Below is a small trained network, with its code and all its weights. Each question gives an input and a class and asks what happens when units are switched off, that is, made to give their printed mean instead of their output.

import numpy as np


def w(rows, s, z=0):
    codes = np.array(rows[::2]) - 128.0
    scale = np.full(codes.shape[1], s)
    scale[-1] = z or s
    return codes * scale


def f(y):
    return np.maximum(y, 0)


def log_softmax(a):
    a = a - a.max(-1, keepdims=True)
    return a - np.log(np.exp(a).sum(-1, keepdims=True))


def net(x, mask):
    res = np.array(x, float).reshape(1, 7) / 4 @ E
    y = f(res @ A[0][:, :-1].T + A[0][:, -1])
    res = res + np.where(mask, y, B[0][:, -1]) @ B[0][:, :-1]
    return log_softmax(res[-1] @ U[:, :-1].T + U[:, -1])


A, B = {}, {}
E = w([
[127,137,138,128,133,136,130,140,127,144],'x0',
[156,73,138,184,200,64,179,47,170,207],'x1',
[131,149,126,101,132,114,121,83,111,120],'x2',
[113,129,138,143,119,127,121,124,124,126],'x3',
[134,136,126,113,120,143,118,140,152,177],'x4',
[248,144,226,142,106,46,57,156,160,121],'x5',
[115,191,84,179,200,185,80,100,202,69],'x6',
],0.011)
A[0] = w([
[182,161,172,73,81,141,65,151,93,103,219],'n0',
[113,113,172,59,36,93,115,175,87,114,222],'n1',
[38,43,75,84,38,127,219,121,31,191,251],'n2',
[195,94,160,137,82,30,134,157,85,183,147],'n3',
[88,82,114,166,223,121,173,71,130,194,145],'n4',
[74,138,86,183,254,150,146,80,136,153,126],'n5',
[161,107,130,188,211,106,132,81,127,174,189],'n6',
[158,100,125,216,184,65,184,82,139,203,202],'n7',
[176,168,139,175,129,101,34,131,222,96,136],'n8',
[64,192,10,107,139,194,106,183,118,91,189],'n9',
[182,197,129,190,155,138,92,111,111,102,159],'n10',
[160,64,181,140,148,86,164,67,172,173,165],'n11',
[34,198,91,118,114,181,159,138,163,90,225],'n12',
[146,55,152,155,128,60,200,68,126,203,140],'n13',
],0.0086,0.0033)
B[0] = w([
[114,90,158,59,52,130,158,151,68,74,213],'n0',
[142,83,179,45,86,120,114,191,105,115,221],'n1',
[90,246,205,49,185,167,227,200,209,74,255],'n2',
[178,184,234,175,59,143,62,76,2,172,218],'n3',
[85,98,65,109,182,29,149,94,201,240,214],'n4',
[113,51,61,149,206,100,92,37,146,203,214],'n5',
[121,152,148,174,203,34,160,75,191,161,203],'n6',
[148,103,151,182,139,113,181,7,165,160,229],'n7',
[63,183,195,31,195,141,219,168,122,83,204],'n8',
[228,168,175,186,151,195,54,54,67,132,240],'n9',
[90,175,113,93,122,172,156,159,197,80,175],'n10',
[178,182,165,175,119,108,151,41,117,124,208],'n11',
[178,123,145,157,184,205,103,35,73,87,220],'n12',
[218,188,184,189,144,112,156,48,123,150,219],'n13',
],0.0074,0.015)
U = w([
[119,167,155,40,142,204,172,218,122,60,237],'0',
[238,132,155,229,106,139,53,51,41,141,172],'1',
[123,172,169,119,168,22,214,142,210,136,104],'2',
[117,15,23,186,185,71,68,91,156,184,5],'3',
[172,60,165,90,2,35,51,225,26,124,50],'4',
],0.0077,0.0026)

Each question gives the input, the list of numbers given to net, and the class t.
The units are the neurons (one row each of A and B). Each row of codes is followed by its name. A weight is (code - 128) times the scale printed after its matrix; where a second scale follows, it is the last column's (A, B and U).
mask holds one flag per neuron, in row order. A switched-off neuron (its flag False) gives its mean, the last column of its row in B, instead of its output. The means were averaged over made-up inputs and are rounded, as every weight is.
A unit's drop is (log p(t) with every unit on - log p(t) with that unit switched off) / (log p(t) with every unit on - log p(t) with every unit switched off).
The circuit of an input: a set's keep is (log p(t) with only the set's units on - log p(t) with every unit switched off) / (log p(t) with every unit on - log p(t) with every unit switched off). Starting from the 12 units with the biggest drops (on a tie, the unit counted first), units are removed one at a time, each time the one whose removal leaves the highest keep (on an exact tie, the one counted first), for as long as the keep stays at least 0.8.
circuit, biggest first: the units of the circuit, biggest drop first
unit that matters most: the unit with the biggest drop
top k neurons: the k neurons with the biggest drops, biggest first
drop of u: that unit's drop, to one decimal
input [7,-2,-1,-5,0,6,2], class 0: unit that matters most => n8
input [6,4,8,3,-1,6,1], class 2: top 3 neurons => (n9, n8, n12)
input [8,0,-8,-1,-7,4,-2], class 4: top 2 neurons => (n9, n12)
input [-2,-8,-4,-7,8,-4,1], class 1: top 3 neurons => (n9, n12, n8)
input [-8,0,-4,-6,0,4,-2], class 4: top 2 neurons => (n9, n12)
input [-1,-5,2,-1,-5,1,-8], class 4: top 3 neurons => (n3, n1, n8)
input [-2,8,-2,-6,6,2,-7], class 1: top 2 neurons => (n3, n13)
input [-8,3,6,4,-5,-1,8], class 3: top 2 neurons => (n5, n2)
input [8,-3,7,-4,0,8,1], class 0: top 2 neurons => (n8, n10)
input [-1,8,8,-5,4,0,6], class 3: top 3 neurons => (n5, n2, n4)
input [3,4,-8,8,-6,0,4], class 3: top 2 neurons => (n2, n5)
input [2,1,-1,4,-1,6,1], class 2: top 2 neurons => (n8, n9)
input [-8,6,-2,5,-7,-2,1], class 3: drop of n5 => 0.4
input [1,-6,-3,-6,-8,0,-6], class 0: circuit, biggest first => (n2)
input [-5,-6,0,-6,4,1,0], class 4: drop of n5 => 0.0
input [3,1,5,1,-8,-2,-4], class 2: drop of n0 => 0.1
input [1,-3,3,7,4,2,7], class 0: drop of n8 => 0.3
